Below is a small trained network, with its code and all its weights. Each question gives an input and a class and asks what happens when units are switched off, that is, made to give their printed mean instead of their output.

import numpy as np


def w(rows, s, z=0):
    codes = np.array(rows[::2]) - 128.0
    scale = np.full(codes.shape[1], s)
    scale[-1] = z or s
    return codes * scale


def f(y):
    return np.maximum(y, 0)


def log_softmax(a):
    a = a - a.max(-1, keepdims=True)
    return a - np.log(np.exp(a).sum(-1, keepdims=True))


def net(x, mask):
    res = np.array(x, float).reshape(1, 6) / 4 @ E
    y = f(res @ A[0][:, :-1].T + A[0][:, -1])
    res = res + np.where(mask, y, B[0][:, -1]) @ B[0][:, :-1]
    return log_softmax(res[-1] @ U[:, :-1].T + U[:, -1])


A, B = {}, {}
E = w([
[127,127,128,129],'x0',
[54,38,108,196],'x1',
[9,154,152,78],'x2',
[92,187,34,138],'x3',
[109,193,169,219],'x4',
[128,128,128,128],'x5',
],0.012)
A[0] = w([
[115,163,30,119,84],'N1',
[44,123,129,34,108],'N2',
[181,104,93,120,120],'N3',
[30,27,47,229,145],'N4',
[195,88,116,138,124],'N5',
[130,129,225,167,127],'N6',
[160,63,59,38,58],'N7',
[205,130,51,155,92],'N8',
[218,109,146,151,107],'N9',
[149,54,101,16,96],'N10',
[164,215,138,95,128],'N11',
[169,128,119,192,114],'N12',
[144,182,162,113,154],'N13',
[119,93,229,100,122],'N14',
[184,94,108,126,102],'N15',
[166,168,142,15,122],'N16',
[210,200,140,72,139],'N17',
[187,137,123,172,77],'N18',
[158,237,186,134,121],'N19',
[163,153,139,199,100],'N20',
[133,166,153,198,82],'N21',
[78,222,211,219,67],'N22',
[116,171,3,140,125],'N23',
[151,204,127,37,143],'N24',
[110,142,128,101,135],'N25',
[152,42,201,73,115],'N26',
[67,182,190,137,106],'N27',
[179,76,80,132,108],'N28',
[101,200,48,200,130],'N29',
[183,108,118,144,130],'N30',
[75,154,180,71,112],'N31',
[150,180,150,83,1],'N32',
[136,125,225,167,116],'N33',
[135,121,203,134,102],'N34',
[82,105,122,47,112],'N35',
[75,166,192,130,119],'N36',
[112,210,107,198,103],'N37',
[148,104,209,111,110],'N38',
[117,176,52,129,71],'N39',
[92,112,126,68,111],'N40',
[149,88,178,102,114],'N41',
[83,67,155,192,115],'N42',
[175,105,60,182,146],'N43',
[71,77,120,141,121],'N44',
],0.013,0.0099)
B[0] = w([
[81,109,69,124,174],'N1',
[76,141,155,170,200],'N2',
[77,151,173,135,164],'N3',
[185,67,153,165,252],'N4',
[92,138,153,159,170],'N5',
[132,136,44,48,167],'N6',
[244,215,149,68,181],'N7',
[64,150,142,163,176],'N8',
[88,156,124,148,173],'N9',
[223,178,82,72,196],'N10',
[155,79,130,143,190],'N11',
[100,143,163,136,155],'N12',
[158,95,140,168,174],'N13',
[75,123,89,126,179],'N14',
[111,141,138,136,160],'N15',
[169,87,149,159,199],'N16',
[121,71,147,134,205],'N17',
[90,148,158,142,151],'N18',
[210,90,143,147,195],'N19',
[134,176,163,113,154],'N20',
[186,171,144,96,156],'N21',
[169,172,141,103,202],'N22',
[89,113,73,79,202],'N23',
[128,76,138,158,207],'N24',
[116,123,140,133,153],'N25',
[79,111,68,92,193],'N26',
[85,171,166,140,187],'N27',
[109,146,158,147,168],'N28',
[117,121,64,68,208],'N29',
[75,126,137,153,161],'N30',
[88,145,139,178,183],'N31',
[145,71,148,146,147],'N32',
[126,135,35,91,165],'N33',
[108,122,108,102,153],'N34',
[113,184,164,138,177],'N35',
[105,153,160,147,181],'N36',
[146,141,113,104,187],'N37',
[56,106,66,116,165],'N38',
[71,112,70,123,166],'N39',
[105,176,173,138,163],'N40',
[104,115,100,113,162],'N41',
[193,84,160,141,182],'N42',
[95,133,168,138,178],'N43',
[179,111,155,153,178],'N44',
],0.011,0.018)
U = w([
[161,23,135,155,94],'0',
[76,105,6,95,89],'1',
[173,198,113,99,244],'2',
[56,170,175,164,71],'3',
],0.015,0.011)

Each question gives the input, the list of numbers given to net, and the class t.
The units are the neurons (one row each of A and B). Each row of codes is followed by its name. A weight is (code - 128) times the scale printed after its matrix; where a second scale follows, it is the last column's (A, B and U).
mask holds one flag per neuron, in row order. A switched-off neuron (its flag False) gives its mean, the last column of its row in B, instead of its output. The means were averaged over made-up inputs and are rounded, as every weight is.
A unit's drop is (log p(t) with every unit on - log p(t) with that unit switched off) / (log p(t) with every unit on - log p(t) with every unit switched off).
The circuit of an input: a set's keep is (log p(t) with only the set's units on - log p(t) with every unit switched off) / (log p(t) with every unit on - log p(t) with every unit switched off). Starting from the 12 units with the biggest drops (on a tie, the unit counted first), units are removed one at a time, each time the one whose removal leaves the highest keep (on an exact tie, the one counted first), for as long as the keep stays at least 0.8.
units of the circuit, in order: the units of the circuit, biggest drop first
most important unit: the unit with the biggest drop
k most important neurons: the k neurons with the biggest drops, biggest first
drop when u is switched off: that unit's drop, to one decimal
input [-2,-1,5,4,6,0], class 2: units of the circuit, in order : [N22]
input [8,-4,-7,6,-5,6], class 3: 2 most important neurons : [N8, N3]
input [6,-1,-7,-5,-8,-1], class 2: 2 most important neurons : [N10, N7]
input [-1,-2,-6,6,2,4], class 1: 2 most important neurons : [N29, N23]
input [5,4,8,-8,8,0], class 1: 4 most important neurons : [N6, N33, N14, N38]
input [-4,-1,1,8,8,5], class 1: 3 most important neurons : [N29, N23, N39]
input [-2,6,-7,-7,-2,-8], class 1: 4 most important neurons : [N26, N33, N6, N38]
input [-2,-3,-3,6,-7,-1], class 2: 2 most important neurons : [N7, N10]
input [-1,-4,2,-2,-4,7], class 0: 2 most important neurons : [N16, N24]
input [6,3,4,-8,-8,-7], class 1: 3 most important neurons : [N26, N14, N38]
input [2,-5,-4,-2,-7,3], class 2: 3 most important neurons : [N7, N10, N4]
input [1,-1,-6,3,5,7], class 3: 3 most important neurons : [N10, N8, N7]
input [1,6,-8,-6,-5,-4], class 3: drop when N43 is switched off : 0.0
input [8,7,-7,-8,-5,-8], class 1: most important unit : N26
input [4,-4,4,-1,-1,3], class 0: drop when N5 is switched off : 0.1
input [2,2,-4,-5,6,-6], class 2: drop when N23 is switched off : 0.2
